Below is a small trained network, with its code and all its weights. Each question gives an input and a class and asks what happens when units are switched off, that is, made to give their printed mean instead of their output.

import numpy as np


def w(rows, s, z=0):
    codes = np.array(rows[::2]) - 128.0
    scale = np.full(codes.shape[1], s)
    scale[-1] = z or s
    return codes * scale


def f(y):
    return np.maximum(y, 0)


def log_softmax(a):
    a = a - a.max(-1, keepdims=True)
    return a - np.log(np.exp(a).sum(-1, keepdims=True))


def net(x, mask):
    res = np.array(x, float).reshape(1, 5) / 4 @ E
    y = f(res @ A[0][:, :-1].T + A[0][:, -1])
    res = res + np.where(mask, y, B[0][:, -1]) @ B[0][:, :-1]
    return log_softmax(res[-1] @ U[:, :-1].T + U[:, -1])


A, B = {}, {}
E = w([
[175,196,115,184,135,115,10,173],'x0',
[99,98,84,184,99,43,88,72],'x1',
[121,165,78,161,161,92,192,197],'x2',
[114,188,49,25,101,96,117,140],'x3',
[50,146,171,138,77,115,117,158],'x4',
],0.013)
A[0] = w([
[129,86,167,252,127,87,166,91,51],'neuron 1',
[118,133,117,63,130,55,125,128,43],'neuron 2',
[138,113,155,86,80,223,123,65,178],'neuron 3',
[53,147,160,151,38,69,82,146,119],'neuron 4',
[95,98,55,186,151,34,173,153,86],'neuron 5',
[217,117,80,142,123,109,61,171,185],'neuron 6',
[102,109,84,179,128,108,190,181,160],'neuron 7',
[100,59,93,102,170,122,194,90,2],'neuron 8',
[125,163,74,65,68,85,125,148,47],'neuron 9',
[119,91,131,114,110,91,78,28,116],'neuron 10',
[197,89,49,123,206,145,153,57,77],'neuron 11',
[189,125,70,156,157,76,151,38,121],'neuron 12',
[138,167,121,132,193,141,205,194,62],'neuron 13',
[108,147,44,84,79,44,109,76,92],'neuron 14',
[31,136,153,183,75,110,126,163,28],'neuron 15',
[51,132,171,125,63,112,173,151,113],'neuron 16',
[60,64,123,73,139,111,221,80,74],'neuron 17',
[82,66,82,203,102,55,108,93,24],'neuron 18',
],0.011,0.0055)
B[0] = w([
[203,168,196,73,192,146,88,80,210],'neuron 1',
[155,147,179,117,144,160,96,74,176],'neuron 2',
[141,89,112,90,82,96,96,142,211],'neuron 3',
[86,98,72,132,145,165,137,125,228],'neuron 4',
[150,44,102,123,65,87,132,98,226],'neuron 5',
[88,144,74,163,156,113,101,142,221],'neuron 6',
[150,113,130,124,79,129,81,89,216],'neuron 7',
[87,137,124,168,158,91,101,148,197],'neuron 8',
[150,122,158,116,175,150,77,97,210],'neuron 9',
[138,111,78,124,61,127,95,132,200],'neuron 10',
[99,131,115,117,137,217,183,90,199],'neuron 11',
[88,102,96,140,129,172,159,140,196],'neuron 12',
[193,91,114,110,68,143,82,138,214],'neuron 13',
[178,138,200,89,169,124,138,140,237],'neuron 14',
[97,122,99,137,147,182,120,90,192],'neuron 15',
[100,96,132,125,137,196,180,102,212],'neuron 16',
[90,152,114,183,174,79,50,177,253],'neuron 17',
[178,132,140,90,126,116,171,254,214],'neuron 18',
],0.012,0.014)
U = w([
[176,143,224,68,206,141,118,137,93],'0',
[133,104,129,83,99,134,157,220,248],'1',
[60,139,91,211,162,77,73,160,90],'2',
[136,78,89,110,6,109,91,108,67],'3',
[58,101,73,114,157,212,193,124,88],'4',
[103,133,122,119,92,97,179,151,231],'5',
[105,151,155,140,92,63,208,122,102],'6',
[121,201,168,135,94,78,179,74,107],'7',
],0.012,0.017)

Each question gives the input, the list of numbers given to net, and the class t.
The units are the neurons (one row each of A and B). Each row of codes is followed by its name. A weight is (code - 128) times the scale printed after its matrix; where a second scale follows, it is the last column's (A, B and U).
mask holds one flag per neuron, in row order. A switched-off neuron (its flag False) gives its mean, the last column of its row in B, instead of its output. The means were averaged over made-up inputs and are rounded, as every weight is.
A unit's drop is (log p(t) with every unit on - log p(t) with that unit switched off) / (log p(t) with every unit on - log p(t) with every unit switched off).
The circuit of an input: a set's keep is (log p(t) with only the set's units on - log p(t) with every unit switched off) / (log p(t) with every unit on - log p(t) with every unit switched off). Starting from the 12 units with the biggest drops (on a tie, the unit counted first), units are removed one at a time, each time the one whose removal leaves the highest keep (on an exact tie, the one counted first), for as long as the keep stays at least 0.8.
circuit, biggest first: the units of the circuit, biggest drop first
top k neurons: the k neurons with the biggest drops, biggest first
drop of u: that unit's drop, to one decimal
input [3,5,8,-6,7], class 3: top 3 neurons	neuron 5; neuron 7; neuron 14
input [-5,-5,5,2,8], class 4: circuit, biggest first	neuron 16
input [0,0,7,-1,-8], class 4: top 3 neurons	neuron 11; neuron 12; neuron 3
input [-6,5,-5,-2,-5], class 2: top 2 neurons	neuron 17; neuron 8
input [3,-6,0,-2,-1], class 1: top 3 neurons	neuron 1; neuron 17; neuron 14
input [1,4,-6,2,8], class 4: top 2 neurons	neuron 4; neuron 15
input [-1,-6,8,-7,-6], class 3: top 3 neurons	neuron 13; neuron 14; neuron 7
input [-8,-6,2,-8,-6], class 0: top 4 neurons	neuron 1; neuron 6; neuron 11; neuron 4
input [-2,-6,0,-4,-8], class 4: top 2 neurons	neuron 11; neuron 18
input [-6,7,5,-3,1], class 1: top 2 neurons	neuron 18; neuron 5
input [1,-8,-1,-6,-3], class 1: top 3 neurons	neuron 1; neuron 14; neuron 9
input [7,-5,7,-2,8], class 4: top 2 neurons	neuron 17; neuron 15
input [-4,-4,-5,-3,-1], class 3: drop of neuron 7	-0.3
input [-8,0,-5,-5,-8], class 2: drop of neuron 18	0.0
input [-3,6,-4,8,-5], class 0: circuit, biggest first	neuron 14
input [4,-5,4,3,-8], class 4: drop of neuron 11	0.5
